Here is a tiny trained network, its code and every weight. The questions are about switching its units off for an input and a class, where a switched-off unit gives its printed mean instead of its output.

import numpy as np


def w(rows, s, z=0):
    codes = np.array(rows[::2]) - 128.0
    scale = np.full(codes.shape[1], s)
    scale[-1] = z or s
    return codes * scale


def norm(h):
    return h / np.sqrt((h * h).mean(-1, keepdims=True) + 1e-5)


def f(y):
    return y / 2 * (1 + np.tanh(0.7978845608 * (y + 0.044715 * y**3)))


def log_softmax(a):
    a = a - a.max(-1, keepdims=True)
    return a - np.log(np.exp(a).sum(-1, keepdims=True))


def net(x, mask):
    res = np.array(x, float).reshape(1, 4) / 4 @ E
    u = 0
    for l in range(4):
        y = f(norm(res) @ A[l][:, :-1].T + A[l][:, -1])
        res = res + np.where(mask[u : u + 4], y, B[l][:, -1]) @ B[l][:, :-1]
        u += 4
    return log_softmax(norm(res)[-1] @ U[:, :-1].T + U[:, -1])


A, B = {}, {}
E = w([
[100,228,138,42,215,175,33,136,171],'x0',
[127,82,147,121,97,152,99,134,138],'x1',
[161,202,89,169,128,125,97,1,33],'x2',
[117,102,189,193,237,139,15,212,69],'x3',
],0.0087)
A[0] = w([
[174,83,102,118,96,42,119,93,1,6],'L0N0',
[123,113,54,133,124,186,138,45,118,29],'L0N1',
[168,117,143,210,203,90,92,186,177,93],'L0N2',
[147,115,119,198,142,100,200,140,175,221],'L0N3',
],0.0089,0.0024)
B[0] = w([
[131,120,143,179,194,102,139,169,198,240],'L0N0',
[145,83,156,72,115,113,93,77,139,193],'L0N1',
[11,62,93,106,158,170,169,91,110,255],'L0N2',
[96,51,125,67,54,139,109,136,97,224],'L0N3',
],0.011,0.0049)
A[1] = w([
[88,171,128,38,165,125,105,132,213,115],'L1N0',
[120,147,154,223,154,120,156,190,97,1],'L1N1',
[122,247,213,84,178,170,80,21,72,102],'L1N2',
[56,153,136,254,134,128,99,124,54,166],'L1N3',
],0.0071,0.0032)
B[1] = w([
[154,161,101,156,112,78,118,154,162,221],'L1N0',
[160,132,90,132,81,209,172,142,250,136],'L1N1',
[76,98,157,93,56,174,184,136,107,253],'L1N2',
[197,155,215,194,180,117,92,202,129,223],'L1N3',
],0.012,0.0055)
A[2] = w([
[161,254,127,99,129,254,45,64,69,145],'L2N0',
[98,48,143,147,143,136,184,86,129,187],'L2N1',
[219,229,121,58,114,128,155,161,226,115],'L2N2',
[173,115,110,172,155,46,158,29,198,4],'L2N3',
],0.0077,0.0029)
B[2] = w([
[175,18,205,114,125,128,172,141,79,207],'L2N0',
[179,245,173,106,94,101,117,129,8,255],'L2N1',
[234,110,154,201,173,78,148,148,206,210],'L2N2',
[63,208,32,252,191,185,64,142,1,176],'L2N3',
],0.0088,0.0046)
A[3] = w([
[148,165,69,226,82,126,107,49,41,4],'L3N0',
[119,158,166,28,212,132,90,29,177,206],'L3N1',
[71,169,123,132,245,120,64,164,230,131],'L3N2',
[216,100,114,207,253,80,169,90,180,97],'L3N3',
],0.0069,0.0037)
B[3] = w([
[165,249,63,124,181,76,52,75,111,184],'L3N0',
[64,82,65,94,87,167,151,175,145,160],'L3N1',
[118,106,20,133,152,118,105,112,201,254],'L3N2',
[225,89,178,159,89,77,113,143,242,207],'L3N3',
],0.012,0.0048)
U = w([
[130,103,148,87,60,141,207,62,108,210],'0',
[206,123,167,242,190,90,123,156,219,183],'1',
[48,63,213,180,202,200,147,154,34,171],'2',
[2,142,66,113,218,209,87,160,185,2],'3',
[173,215,104,200,166,83,82,42,41,66],'4',
],0.0087,0.0039)

Each question gives the input, the list of numbers given to net, and the class t.
The units are the neurons (one row each of A and B). Each row of codes is followed by its name. A weight is (code - 128) times the scale printed after its matrix; where a second scale follows, it is the last column's (A, B and U).
mask holds one flag per neuron, layer by layer. A switched-off neuron (its flag False) gives its mean, the last column of its row in B, instead of its output. The means were averaged over made-up inputs and are rounded, as every weight is.
A unit's drop is (log p(t) with every unit on - log p(t) with that unit switched off) / (log p(t) with every unit on - log p(t) with every unit switched off).
The circuit of an input: a set's keep is (log p(t) with only the set's units on - log p(t) with every unit switched off) / (log p(t) with every unit on - log p(t) with every unit switched off). Starting from the 12 units with the biggest drops (on a tie, the unit counted first), units are removed one at a time, each time the one whose removal leaves the highest keep (on an exact tie, the one counted first), for as long as the keep stays at least 0.8.
units of the circuit, in order: the units of the circuit, biggest drop first
k most important neurons: the k neurons with the biggest drops, biggest first
top k neurons in layer l: the k neurons of layer l with the biggest drops, biggest first
input [-3,-6,0,5], class 2: 2 most important neurons	(L0N2, L0N3)
input [-3,2,0,3], class 2: units of the circuit, in order	(L0N2)
input [3,-7,0,5], class 3: units of the circuit, in order	(L0N2, L3N2)
input [0,0,1,-4], class 4: units of the circuit, in order	(L1N2, L2N3)
input [-6,-4,-8,0], class 0: units of the circuit, in order	(L1N3, L0N0)
input [0,3,6,5], class 1: 2 most important neurons	(L1N3, L0N0)
input [8,2,-1,-7], class 1: 3 most important neurons	(L2N2, L1N0, L0N2)
input [2,4,-5,-7], class 1: units of the circuit, in order	(L2N2, L1N2)
input [-6,-5,1,-2], class 4: 2 most important neurons	(L1N2, L0N0)
input [-4,-8,-1,0], class 0: 2 most important neurons	(L0N3, L1N3)
input [-7,-3,2,-8], class 4: 2 most important neurons	(L1N2, L2N3)
input [-3,-8,1,-4], class 4: 3 most important neurons	(L1N2, L2N3, L3N0)
input [2,-4,4,8], class 2: 2 most important neurons	(L0N0, L1N2)
input [6,-8,7,-2], class 0: units of the circuit, in order	(L1N2)
input [-8,-5,2,-1], class 4: units of the circuit, in order	(L3N0, L2N1)
input [7,-5,1,-3], class 0: 3 most important neurons	(L1N2, L0N0, L1N3)
input [0,-3,2,0], class 4: 2 most important neurons	(L2N3, L0N1)
input [1,7,4,-1], class 0: top 2 neurons in layer 1	(L1N2, L1N3)
input [7,5,1,-3], class 0: 2 most important neurons	(L1N2, L0N0)
input [6,-4,5,0], class 0: units of the circuit, in order	(L1N2)
input [0,-7,-3,1], class 2: top 2 neurons in layer 0	(L0N2, L0N1)
